In the rows, 128 means zero.
Each row of numbers belongs to one of the elements below and depends on some of the facts about them. Some rows are named. Which element is each other row?

Some facts about the elements:
babragor γ:klebim Φ:157 Δ:275
bakun Φ:434 Δ:174
basir γ:guzu Φ:725 Δ:899
bastuk Φ:434 Δ:228
befom γ:pludrosek Φ:725 Δ:174
bretril γ:mopos, nemak Φ:21 Δ:152
brevin Φ:157 Δ:899
bripal Φ:157 Δ:275
britru γ:basir Φ:965 Δ:174
broflor γ:dodrun, trepi Φ:21 Δ:174
brogal Φ:273 Δ:899
brostas Φ:21 Δ:174
brunir γ:mitrelus Φ:21 Δ:899
brutrul γ:klafem, bretril Φ:965 Δ:174
defu γ:paflek Φ:725 Δ:152
dodrun γ:libom Φ:273 Δ:228
doful γ:grustal Φ:21 Δ:174
dustir Φ:725 Δ:228
februn Φ:510 Δ:174
festir Φ:725 Δ:899
fidren γ:legre Φ:273 Δ:152
flastire Φ:510 Δ:152
flegrel Φ:157 Δ:228
flekol Φ:965 Δ:228
fleso Φ:21 Δ:228
flises γ:stezik Φ:510 Δ:152
flistik γ:klodrer, gragrar Φ:273 Δ:174
fomir γ:litril Φ:965 Δ:174
gaflak γ:kletre, befom Φ:434 Δ:174
gamoklir γ:broflor Φ:510 Δ:228
gefiko Φ:725 Δ:275
govime γ:mepom Φ:434 Δ:174
gragrar γ:brostas, broflor Φ:21 Δ:228
griskun γ:dodrun, sapus, pezofli Φ:434 Δ:174
grometak γ:brevin Φ:21 Δ:174
grotel γ:ronem, skadori Φ:510 Δ:899
grustal Φ:21 Δ:228
gumiklu γ:flistik, nistos, trepi Φ:434 Δ:152
guzu Φ:965 Δ:275
kera γ:klodrer, listun, brogal Φ:157 Δ:152
kifla γ:gumiklu Φ:434 Δ:899
klafem γ:fomir Φ:965 Δ:152
kleba Φ:21 Δ:152
klebim Φ:965 Δ:899
klemon γ:kufli Φ:725 Δ:152
kletre γ:govime, basir Φ:21 Δ:152
klodrer Φ:21 Δ:174
klomates Φ:434 Δ:152
klosak γ:riplar Φ:965 Δ:228
klumur γ:brevin, sades Φ:434 Δ:174
kluvidrun γ:novur, brevin, triskal Φ:21 Δ:275
korem Φ:434 Δ:275
kufli Φ:434 Δ:228
ladaflos γ:klebim, grometak Φ:157 Δ:152
larubrul γ:trurun Φ:273 Δ:174
laskes γ:fidren, libom Φ:434 Δ:275
legre Φ:21 Δ:275
libom γ:novur Φ:725 Δ:174
listun Φ:510 Δ:174
litril γ:legre Φ:965 Δ:228
ludrunel γ:novur, broflor Φ:273 Δ:275
luflon Φ:725 Δ:174
mazavo Φ:273 Δ:174
mepom γ:litril Φ:725 Δ:899
mifir γ:ruvugen Φ:21 Δ:174
mitrelus γ:guzu Φ:434 Δ:152
mopos γ:babragor Φ:21 Δ:174
nastam Φ:434 Δ:174
nemak γ:dodrun, siku Φ:434 Δ:174
netros γ:klumur Φ:965 Δ:899
nistos Φ:21 Δ:899
nizom Φ:21 Δ:152
noklam Φ:273 Δ:152
novur Φ:965 Δ:152
nubol Φ:273 Δ:174
paflek γ:flegrel Φ:21 Δ:152
pezofli Φ:21 Δ:899
pidozo γ:paflek, siku Φ:725 Δ:228
pidu γ:skorim, kufli Φ:21 Δ:174
pletruri Φ:510 Δ:228
plezus γ:trutro Φ:21 Δ:174
plirim Φ:157 Δ:152
pludrosek γ:pidu, stigrur Φ:21 Δ:275
pluskadam Φ:21 Δ:174
poskin Φ:725 Δ:152
putubras γ:trorun, nizom Φ:21 Δ:152
ridris γ:brevin Φ:273 Δ:152
rinal γ:ronem Φ:21 Δ:275
riplar Φ:725 Δ:174
roklu γ:traklol, befom Φ:157 Δ:152
ronem Φ:965 Δ:899
rusi γ:ronem Φ:965 Δ:275
ruvugen Φ:434 Δ:152
sabrun γ:klosak Φ:157 Δ:174
sades γ:fomir Φ:21 Δ:275
sapus γ:pletruri Φ:21 Δ:174
siku γ:legre, trepi Φ:965 Δ:152
sitam γ:brutrul Φ:725 Δ:174
skadori γ:klebim, pidozo Φ:725 Δ:228
skagrer γ:britru Φ:21 Δ:899
skavem γ:todul, tubror Φ:21 Δ:899
sketo γ:nubol Φ:965 Δ:174
skiro γ:fomir, siku, riplar Φ:21 Δ:152
skister γ:gragrar Φ:21 Δ:228
skodrur γ:britru, triskal, broflor Φ:725 Δ:275
skorim Φ:965 Δ:152
staren γ:kletre Φ:965 Δ:152
stezik γ:netros Φ:434 Δ:174
stigrur Φ:510 Δ:899
stisogru Φ:965 Δ:174
stosik γ:laskes, pletruri Φ:273 Δ:899
stoskagul γ:skadori Φ:965 Δ:152
studes γ:brogal Φ:21 Δ:152
sugemo Φ:510 Δ:899
tadra Φ:21 Δ:275
tiplo γ:nubol Φ:273 Δ:152
todul γ:sades Φ:965 Δ:174
traklol γ:stosik Φ:510 Δ:174
trasis Φ:157 Δ:174
trastutrik Φ:965 Δ:152
trasu Φ:273 Δ:899
trasus Φ:434 Δ:899
trefir γ:veral Φ:21 Δ:899
trepi Φ:725 Δ:174
treplok γ:klosak, libom Φ:21 Δ:174
triskal Φ:510 Δ:174
trivak γ:pletruri Φ:21 Δ:174
trorun γ:grustal, flises, netros Φ:21 Δ:174
troskam γ:nastam, libom Φ:21 Δ:899
trunor Φ:273 Δ:228
trunur Φ:157 Δ:899
trurun γ:flises Φ:273 Δ:228
trutro γ:pludrosek, todul, pletruri Φ:434 Δ:152
tubror γ:grustal, ladaflos, netros Φ:510 Δ:152
vagopli γ:gragrar Φ:965 Δ:174
veral γ:nubol Φ:725 Δ:152
vimi Φ:21 Δ:899
vofigol γ:basir Φ:273 Δ:899
zafi γ:stezik, trorun Φ:21 Δ:174
zepu γ:mepom Φ:21 Δ:152
zopos γ:zafi, brutrul, netros Φ:510 Δ:174
zugru γ:mopos Φ:725 Δ:152

Some rows with their names:
bakun: [106 129 123 129 103 132 130 122 127 128 133 164  82 124 100 117 134 143
 112 135 106 167 144 124 135 154 132 135 133 107 129 125 130 136 133 116
 121 114 119 122 143]
litril: [144 148 104 147 160 145 100 146  74  76 125 133 123 139 108 123 179 101
 132 112 110  70 132  86 139  46 165 137 135 120 134  95 172  84  92 105
 100  98 149 125 162]
trunor: [184 124 136 115 134 146 130 129 112 129 136 149 169 125 129 125 143 147
 140 129 110 151 162 113 132 103 138 127 130 111 153 113 149 131 130 111
 134 115 123 125 197]
nubol: [107 119 131 128 107 144 135 127 146 132 141 166 128 123 120 132 132 142
 118 126 122 168 152 115 132 132 144 137 129 119 130 123 119 144 133 121
 131 128 130 128 166]
plezus: [127 121 122 131 131 134 123 126 124 122 131 153 104 121 112 130 129 131
 135 132 139 129 136 109 122 124 130 128 139 125 108 140 116 138 131 114
 121 123 137 124 121]
sapus: [141 116 129 132 136 137 128 126 128 116 135 145 101 119 113 130 128 139
 149 134 136 125 130 106 119 139 124 114 137 125 102 145 114 142 127 116
 124 124 137 123 121]
vimi: [102 139 133 132 102 126 142 127 158 129 128 117 139 138 148 128 120 120
 119 126 121 144 125 151 136 150 125 133 118 125 142 112 145 132 151 147
 128 138 121 133 132]
studes: [131 132 126 116 125 117 122 132 139 128 126  89 142 137 135 131 117 114
 119 125 136 123 116 144 124 142 121 137 119 137 134 127 136 123 129 142
 128 130 121 129 104]
rusi: [ 95 141 132 144 144 141 129 112 129 128 121 126 114 133 141 131 133 125
 140 127 121 121 109 134 123 117 116 104 138 119 121 126 122 117 129 124
 128 144 140 126 124]
sugemo: [ 93 134 136 127 106 123 141 131 155 133 125 113 139 132 139 122 120 119
 107 125 113 145 126 159 141 136 131 136 118 130 141 111 132 132 139 149
 137 134 117 135 141]
nizom: [114 135 127 116  98 120 132 132 155 135 131 100 157 137 135 129 119 121
 110 124 124 153 127 153 130 157 125 153 117 127 153 113 148 130 144 141
 132 130 112 133 137]
nistos: [101 142 135 133 101 124 139 130 154 128 128 118 136 137 153 128 121 124
 116 126 122 152 123 146 139 148 129 136 118 124 146 111 144 129 147 146
 129 137 120 133 138]
netros: [101 112 118 125 109 104 109 104 117 196  97 115 117 134 161 133 105 147
 102 129 154 110 123 154 123 110 150 135 135 138 133 168 134  96 125 126
 133 163 155 128 104]
bretril: [134 129 123 121 138 116 120 135 124 126 125  84 141 134 134 133 119 108
 128 124 146 103 110 140 124 135 119 133 122 145 124 133 136 119 120 139
 125 128 129 129  97]
skiro: [109 139 113 129 132 116 113 146 123 115 125  99 137 141 133 131 132  89
 113 116 138  98 109 135 133 109 133 155 123 140 127 117 145 109 115 139
 117 121 130 129  98]
stisogru: [ 97 128 119 138 101 140 132 113 139 125 133 151 103 123 107 128 136 151
 121 127 117 164 139 110 126 138 130 127 129 103 136 118 133 134 130 118
 127 126 139 127 183]
govime: [111 137 126 127 143 140 117 132 115  86 127 140  66 131  76 119 140 131
 125 125 122 109 131 110 123 113 154 119 145 130  98 129 120 119 129 118
 106 117 136 122  93]

Which element is each row?
No name comes twice in this set of rows, the named rows included.
[142 139 121 123 147 106 122 130 125 116 126  85 119 131 130 118 118 103
 128 126 121 116 105 147 127 158 104 134 116 138 125 127 135 121 105 143
 124 114 119 125 104] => gumiklu
[224 123 132 119 176 133 126 127  83 121 134 127 145 108 127 118 136 137
 169 138 118 103 133 110 125 110 100 105 130 127 125 139 130 134  94 108
 132  94 121 121 162] => gamoklir
[192 127 121 125 161 143 118 118  89 109 125 120 129 123 122 121 146 145
 166 131 121 109 134 100 118  96 119 106 133 117 136 129 145 116 105 106
 123 111 139 123 176] => klosak
[ 98 144 133 132 108 118 137 124 147 124 122 116 113 137 135 117 120 125
 109 128 112 154 124 164 140 166 124 131 121 125 145 113 143 125 146 146
 126 132 116 129 122] => trasus
[127  89 118 120 105 111 104 106  93 222 110 189 112 117 134 135 112 159
  90 141 159 129 155 127 119 110 166 147 148 133 117 187 112 116 128  97
 131 146 148 121  97] => trorun
[151 115 112 142 146 125 126 126 115 132 138 156 104 110 134 131 129 121
 150 136 136 123 122 107 124 142 109 118 126 130 106 144 115 144  97 114
 124 107 138 121 129] => treplok
[ 83 144 127 148 127 124 120 163 121  99 120 118 128 150 130 135 150  83
 114 111 137  68 109 119 144  77 165 142 129 152 118  99 132  99 133 148
 111 143 137 138  78] => mepom
[130 108 125 137 124 130 125 136 116 141 130 161 116 118 116 138 137 134
 132 131 144 118 138  99 124 121 144 131 134 133 109 140 103 133 126 116
 128 129 134 128 119] => sitam
[121 132 136 120 135 121 131 130 141 124 122 108 126 130 139 124 117 121
 128 126 127 113 115 151 135 116 129 128 123 144 117 127 120 125 124 145
 131 137 126 131 106] => grotel
[ 69 143 127 161 124 140 131 137 131 128 132 159 136 142 153 130 151 102
 111 124 104 131 121 134 152 111 127 138 130 115 134  93 145 123 131 124
 121 128 122 129 128] => legre
[114 133 115 127 116 118 135 116 157 127 130  85 141 131 141 125 118 117
 133 122 121 152 111 149 125 161  93 135 108 117 152 116 147 127 119 143
 136 125 126 128 168] => novur
[138 124 135 127 148 129 137 131 141 117 128 101 136 130 155 135 110 120
 150 124 140 114 113 140 124 136 113 113 120 148 111 132 113 133 123 149
 132 142 134 129 109] => stosik
[129 126 131 117 130 123 128 134 142 125 127  86 154 139 138 134 114 115
 125 119 138 125 120 143 123 129 125 140 118 146 129 131 125 125 127 146
 135 135 130 130 118] => tiplo

Now the same elements, written a new way:
Named rows:
plezus: [117 162 102 172 110 169 142 141 142 164 136 143 109 135 111 119 119 108
 122  96 136 108  54 105 129 135 148  99  93  37]
stoskagul: [127 157 125 107 138 140 128 115 123 121 134 110 144 123 123 104 160 111
 163 153 113 161 150 149 127 137  85 120 119 143]
mepom: [135 117 163 137 116 136 131 124  84 127 118 138 148 120 204 145 133 176
 140 113  71  97 131 116 171 122  98 162 155 130]
litril: [141 142 135 115 133 144 112 158 125 102 169 158 119  80 167 103 140 167
 128  93 128 137 129 136 165 113 131 146 130 125]
fomir: [ 99 136 137 102 139 150 125 147 149 100 160 166 136  79 152 124 131 181
 105 104 153 137  88 160 155 112 160 117 128  99]
klafem: [128 159 146 120 127 136 132 143 117 112 145 136 126 101 162 115 127 152
 153 113 132 147 101 137 161 130  95 125 122 126]
sades: [125 147 137 146 131 138 164 138 111 127 114 153 119  88 166 155 109 163
 139  96  65 111  88 169 152 116 109 134 145 104]
ronem: [104  87 133 106 124 122 141 130  79 113  88  92 138 144 193 164 104 162
 115 152  77 119 174 163 120 115 113 145 160 215]
grometak: [112 156 119 119 143 157 139 135 154 141 141 145 126  78 106 129 149 142
 120 125 100 154 116 196 132 117 125  98 122 104]
flegrel: [114 100 145 125 146 113 103 149 144 112 137 122 113 122 114 124 128 147
  97 138 147 143 186 146 111 115 135 125 136 189]
nistos: [161  89 145 104 123  74 146 114  67 119 138 144 133 112 182 141  99 152
 110 120  96 123 147 134 167 123 129 191 174 162]
zugru: [126 157 139 115 136 140 119 114 150 147 122 110 137 128 110 132 170 110
 155 161 102 136 156 162 136 122  80 111 125 149]
treplok: [154 144 118 126 141 137 146 108 147 148 164 202 134  79  81  94 158  86
 143 118 146 150  98 129 154 136 143 134 117  71]
fidren: [133 147 150 121 127 128 136 138 123  94 147 160 147 110 161 111 139 151
 145 102 167 137 113 125 160 131 105 151 128 120]
sugemo: [142 101 110 143 116 114 122 106  79 158  90  99 118 177 148 154  94 122
 140 144  69 110 155 118 119 136 118 141 144 155]
gragrar: [160 117 147 129 148  88 113 127 112 118 188 163 119  81 142  99 139 119
 112 103 163 156 160 123 160 119 162 163 147 143]
trunor: [116 110 123 135 137 141  94 151 129 118 131 101 123 153 125 110 149 124
 126 133 157 138 164  99  91 125 147 111 110 159]

Which element is each row?
No name comes twice in this set of rows, the named rows included.
[ 92 124 119 154 108 134 110 158 125 104 112  64 104 182 155 146  78 147
 113 103 179  67  79  70 108 123 139 109 101 130] => skorim
[106 131  95 171 114 149 111 136 147 157 118  97  99 167 104 137  95  96
 105  99 160  77  64  79  89 135 167  96  84  69] => pidu
[141 135 121 136 117  95 137 121 126 131 143 113 111 125 131 127 110 108
 125 111 151 114 109  98 136 129 121 131 117 128] => kletre
[116 168 130 115 128 158 141 131 129 125 117 134 138  98 131 110 163 139
 180 125 114 156 124 149 139 142  81 111 114 123] => ridris
[116 121 120 113 140 132 169 125 122 115  92 133 149 121 121 151 151 149
 154 147  85 146 147 182 114 129  85 122 147 170] => babragor
[123 168 132 117 142 146 146 140 135 133 101 138 141 100 107 126 158 132
 164 138 111 159 156 180 127 140  70 112 124 155] => ladaflos
[ 98 159 123 133 137 191 120 164 145 127  96 126 117 123 136 121 164 167
 149 128  95 161 146 156 116 123 103  92 112 135] => trurun
[ 96 147 125 135 167 162 124 176 148 132 121  96  98  87 140 159 117 194
 102 113  72 145 163 203 108  84 122  90 133 164] => grustal
[127  57 138  94 122  80 125 117  69  87 119 119 148 161 193 141 105 157
 108 139 137 107 178 119 131 130 148 173 162 199] => brogal
[110 126 135 175 104 127 115 177 152 119 100 107  80 159 125 151  73 152
  86  82 172  78 119  79  69 105 162 104 108 138] => kufli
[105 120 150 116 119 139 158 160 100 127  88 154 145 101 192 170 100 219
 134 120  77 123 160 181 147 105  92 148 162 173] => brevin
[103 153 107 124 143 195 128 129 157 128 115 126 140 122 110 119 167 133
 151 149 119 158 120 174 101 136 118  88 101  92] => larubrul
[109 156 128 179 104 144 105 131 138 156 111  67 109 188 122 130 120  97
 139 122 166  68  96  47 111 128 112 103  96  94] => klemon
[138 136 145 133 143 138 101 133 149 131 155 148 128 104 129 105 182 135
 133 141 123 148 164 131 150 114 136 135 135 128] => pidozo

The same elements again, as new rows of numbers:
Some elements and their rows:
grustal: [127 129 138 128 128 128 101 150 139 143 134 139  95 114 129 141 120 115
 133 136 127 135 141 122 150 132 140]
klosak: [140 122 135 117 117 129 123 119 115 129 135 114 130 142 134 131 119 124
 130 136 122 132 129 154 136 125 131]
pludrosek: [ 88 173 123 128 121  94 137 141 137 126 129 108 143 129 135 150 113 143
 142 138 125 130 128 138 119 131 146]
rinal: [ 96 165 124 125 124  97 133 146 133 118 129 115 134 125 133 144 114 137
 134 136 130 132 132 146 125 137 147]
bastuk: [151 114 137 132 133 140 116 119 146 144 137 117 107 128 113 130 118 126
 113 136 135 130 135 147 150 139 140]
flises: [199  90 143  93 136 169 130 160 113 147 120 150 118 103 144 128 142 122
 164 117  93 133 127  80 144 122 143]
klomates: [155  95 135 135 140 178 140 130 144 147 140 128 114 109 118 126 133  98
 110 129 133 133 129 117 145 140 129]
kifla: [139 109 129 128 137 157 165 153 137 132 130 123 144 115 131 130 125 122
 113 125 123 127 122 115 128 135 131]
pidozo: [161 117 139 104 124 111 128 112 112 130 136 107 148 138 132 122 127 150
 124 135 118 128 125 171 139 139 127]
novur: [116  87 137 130 138 157 145 125 122 137 140 133 108 119 139 126 126  58
 113 131 135 141 132 145 141 142 121]
trivak: [ 64 142 124 131 131 102 149 146 124 126 130 119 133 125 141 150 114 140
 130 131 129 124 125 129 118 124 134]
defu: [166 111 134 118 134 158 146 120 117 142 137 120 143 114 134 121 134 121
 127 127 118 132 122 125 136 135 120]
gragrar: [ 81 102 147 106 122 106 152 106 120 140 127 119 146 146 159 136 105 115
 138 147 124 142 128 204 127 136 120]
govime: [134 155 116 133 126 135 142 138 137 122 135  96 155 132 114 142 120 190
 114 125 130 110 116 115 121 121 141]
plirim: [175 106 131 136 146 166 140 120 128 140 147 127 109 112 123 120 134  86
 117 125 126 128 132 122 147 133 130]
ridris: [191 124 132 114 136 150 136 123 104 140 144 124 121 115 144 116 137 113
 133 121 110 131 124 102 138 142 127]
sitam: [111 140 128 123 143 101 141 146 117 124 130 110 134 124 131 136 129 156
 125 123 119 117 125 132 123 133 143]

Rows to name:
No name comes twice in this set of rows, the named rows included.
[ 85 140 133 119 153  76 161 117  94 124 135 107 130 136 149 127 116 134
 129 126 115 121 123 151 119 147 140] => flistik
[163 127 140 115 129 123 126 117 120 143 134 112 138 133 131 129 125 153
 137 134 113 127 126 152 138 133 132] => skadori
[153 102 133 115 121 163 136 150 127 142 133 138 132 104 142 135 129 109
 138 129 122 138 126  98 136 126 122] => putubras
[ 85 116 136 122 142 116 158 135 126 122 123 115 136 132 133 136 111 149
 114 127 128 120 124 157 125 133 141] => griskun
[186 131 121 146 128 201 157 102 151 169 140  99 143 121 124 142 120 133
 137 131 120 130 116  98 127 112 126] => mitrelus
[143 121 131 106 130 138 127 181 125 114 119 128 134 114 122 139 127 183
 124 118 118 114 124  95 130 128 158] => klumur
[ 99 139 128 128 146  93 153 127 114 128 130 104 142 133 135 138 127 148
 132 125 115 117 123 137 119 129 140] => traklol
[162 122 124 131 118 172 149 122 125 146 141 114 135 124 134 137 124 110
 132 129 119 131 120 106 131 120 121] => staren
[110 159 128 138 149  87 127 129 132 123 136 108 112 123 118 134 129 124
 119 131 127 127 137 147 135 150 153] => gefiko
[113 120 138 114 118 120 133 119 123 138 134 123 140 137 146 137 114 130
 136 142 125 134 130 161 134 132 124] => skister
[ 87 125 134 102 129 114 129 193 119 125 112 149 119 109 145 153 118 154
 156 123 110 125 130  85 124 120 156] => zafi

